Below are the code and all the weights of a small trained network. Each question names an input and a target symbol and asks about switching units off, where a switched-off unit gives its printed mean instead of its output.

import numpy as np


def w(rows, s, z=0):
    codes = np.array(rows[::2]) - 128.0
    scale = np.full(codes.shape[1], s)
    scale[-1] = z or s
    return codes * scale


def f(y):
    return np.maximum(y, 0)


def softmax(a):
    e = np.exp(a - a.max(-1, keepdims=True))
    return e / e.sum(-1, keepdims=True)


def log_softmax(a):
    a = a - a.max(-1, keepdims=True)
    return a - np.log(np.exp(a).sum(-1, keepdims=True))


def net(x, mask):
    ids = ['ΘΠΦαβγδεζημστψω'.index(c) for c in x.split()]
    T = len(ids)
    res = E[ids] + P[:T]
    q, k, v = (res @ M[0].T for M in (Q, K, V))
    z = softmax(np.where(np.tri(T) > 0, q @ k.T / 4**0.5, -1e9)) @ v
    res = res + np.where(mask[0], z, O[0][:, -1]) @ O[0][:, :-1]
    y = f(res @ A[0][:, :-1].T + A[0][:, -1])
    res = res + np.where(mask[1:25], y, B[0][:, -1]) @ B[0][:, :-1]
    return log_softmax(res[-1] @ U[:, :-1].T + U[:, -1])


Q, K, V, O, A, B = {}, {}, {}, {}, {}, {}
E = w([
[39,111,99],'Θ',
[68,88,195],'Π',
[60,87,239],'Φ',
[88,62,32],'α',
[93,60,162],'β',
[2,130,212],'γ',
[103,55,68],'δ',
[146,23,72],'ε',
[89,59,179],'ζ',
[101,52,99],'η',
[140,32,159],'μ',
[96,62,170],'σ',
[109,54,252],'τ',
[68,82,249],'ψ',
[95,68,160],'ω',
],0.0074)
P = w([
[1,13,89],'0',
[75,152,107],'1',
[71,148,109],'2',
[65,130,113],'3',
[105,177,106],'4',
[106,169,110],'5',
[99,161,101],'6',
[108,162,110],'7',
[88,164,109],'8',
[88,148,106],'9',
],0.0047)
Q[0] = w([
[139,175,126],'h1',
[233,253,136],'h1',
[148,166,129],'h1',
[139,130,130],'h1',
],0.02)
K[0] = w([
[164,146,124],'h1',
[212,251,136],'h1',
[159,148,127],'h1',
[127,135,130],'h1',
],0.022)
V[0] = w([
[92,156,2],'h1',
[128,126,107],'h1',
[82,182,191],'h1',
[80,182,167],'h1',
],0.014)
O[0] = w([
[106,253,80,251],'h1',
[142,143,128,149],'h1',
[25,54,119,71],'h1',
[36,76,116,95],'h1',
],0.012,0.0023)
A[0] = w([
[155,99,130,170],'n1',
[87,160,103,103],'n2',
[96,123,112,90],'n3',
[122,133,188,70],'n4',
[153,177,146,88],'n5',
[213,112,147,140],'n6',
[123,131,146,203],'n7',
[89,141,144,93],'n8',
[146,114,137,87],'n9',
[99,129,136,124],'n10',
[142,123,135,253],'n11',
[102,93,118,74],'n12',
[175,79,5,111],'n13',
[178,96,132,125],'n14',
[104,150,178,108],'n15',
[163,117,74,30],'n16',
[123,116,170,59],'n17',
[150,110,114,16],'n18',
[116,147,212,124],'n19',
[119,141,149,97],'n20',
[159,114,169,134],'n21',
[155,82,123,58],'n22',
[95,147,110,180],'n23',
[133,132,145,97],'n24',
],0.012,0.0045)
B[0] = w([
[95,120,62,172],'n1',
[219,137,165,221],'n2',
[191,125,160,175],'n3',
[97,182,126,144],'n4',
[63,135,236,228],'n5',
[61,174,26,175],'n6',
[144,86,68,212],'n7',
[182,95,151,173],'n8',
[101,107,96,130],'n9',
[182,103,146,183],'n10',
[144,82,4,249],'n11',
[123,210,229,202],'n12',
[93,226,251,203],'n13',
[44,130,85,148],'n14',
[133,99,164,164],'n15',
[100,64,199,144],'n16',
[71,165,104,149],'n17',
[131,181,132,128],'n18',
[84,131,198,178],'n19',
[128,103,135,136],'n20',
[52,105,91,148],'n21',
[31,148,133,154],'n22',
[239,123,108,252],'n23',
[100,126,124,129],'n24',
],0.018,0.0039)
U = w([
[231,167,96,253],'Θ',
[123,124,155,46],'Π',
[97,123,200,97],'Φ',
[151,250,202,11],'α',
[138,134,97,85],'β',
[163,107,242,74],'γ',
[140,216,160,32],'δ',
[88,255,130,235],'ε',
[121,130,108,75],'ζ',
[140,193,120,91],'η',
[108,158,44,139],'μ',
[130,126,97,158],'σ',
[66,129,145,91],'τ',
[86,116,197,161],'ψ',
[141,127,93,141],'ω',
],0.0053,0.003)

Each question gives the input, a string of symbols that net reads in full, and the target symbol t.
The units are the heads (4 rows each of Q, K, V and O) and the neurons (one row each of A and B). Each row of codes is followed by its name. A weight is (code - 128) times the scale printed after its matrix; where a second scale follows, it is the last column's (O, A, B and U).
mask holds one flag per unit, heads first, then neurons. A switched-off unit (its flag False) gives its mean, the last column of its rows in O or B, instead of its output. The means were averaged over made-up inputs and are rounded, as every weight is.
A unit's drop is (log p(t) with every unit on - log p(t) with that unit switched off) / (log p(t) with every unit on - log p(t) with every unit switched off).
The circuit of an input: a set's keep is (log p(t) with only the set's units on - log p(t) with every unit switched off) / (log p(t) with every unit on - log p(t) with every unit switched off). Starting from the 12 units with the biggest drops (on a tie, the unit counted first), units are removed one at a time, each time the one whose removal leaves the highest keep (on an exact tie, the one counted first), for as long as the keep stays at least 0.8.
units of the circuit, in order: the units of the circuit, biggest drop first
k most important neurons: the k neurons with the biggest drops, biggest first
drop of u: that unit's drop, to one decimal
input ε ω τ, target ε: most important neuron : (n6)
input ε ε ε γ Θ Θ α, target ε: units of the circuit, in order : (h1, n6, n13)
input ε β τ β, target ε: units of the circuit, in order : (h1, n6, n5)
input α ω α, target α: 2 most important neurons : (n5, n13)
input α η Π, target α: units of the circuit, in order : (h1, n5)
input α μ δ, target α: units of the circuit, in order : (h1, n5)
input Θ α β α, target Θ: units of the circuit, in order : (h1, n23, n2)
input Θ Θ μ, target Θ: 2 most important neurons : (n5, n23)
input ε Θ Θ ζ, target ε: 3 most important neurons : (n6, n5, n23)
input Θ α ε η, target Θ: 2 most important neurons : (n23, n2)
input Θ ε Φ γ ε Θ γ γ, target Θ: 2 most important neurons : (n23, n5)
input Θ Θ α Θ ω, target Θ: 3 most important neurons : (n23, n2, n13)
input Θ ψ Θ Φ σ ε Θ Θ Θ σ, target Θ: drop of n1 : 0.0
input ω α δ μ α σ Θ, target Θ: drop of n19 : 0.1
input γ ω ψ, target γ: drop of h1 : 1.0
input μ ψ γ ω, target μ: most important neuron : (n6)
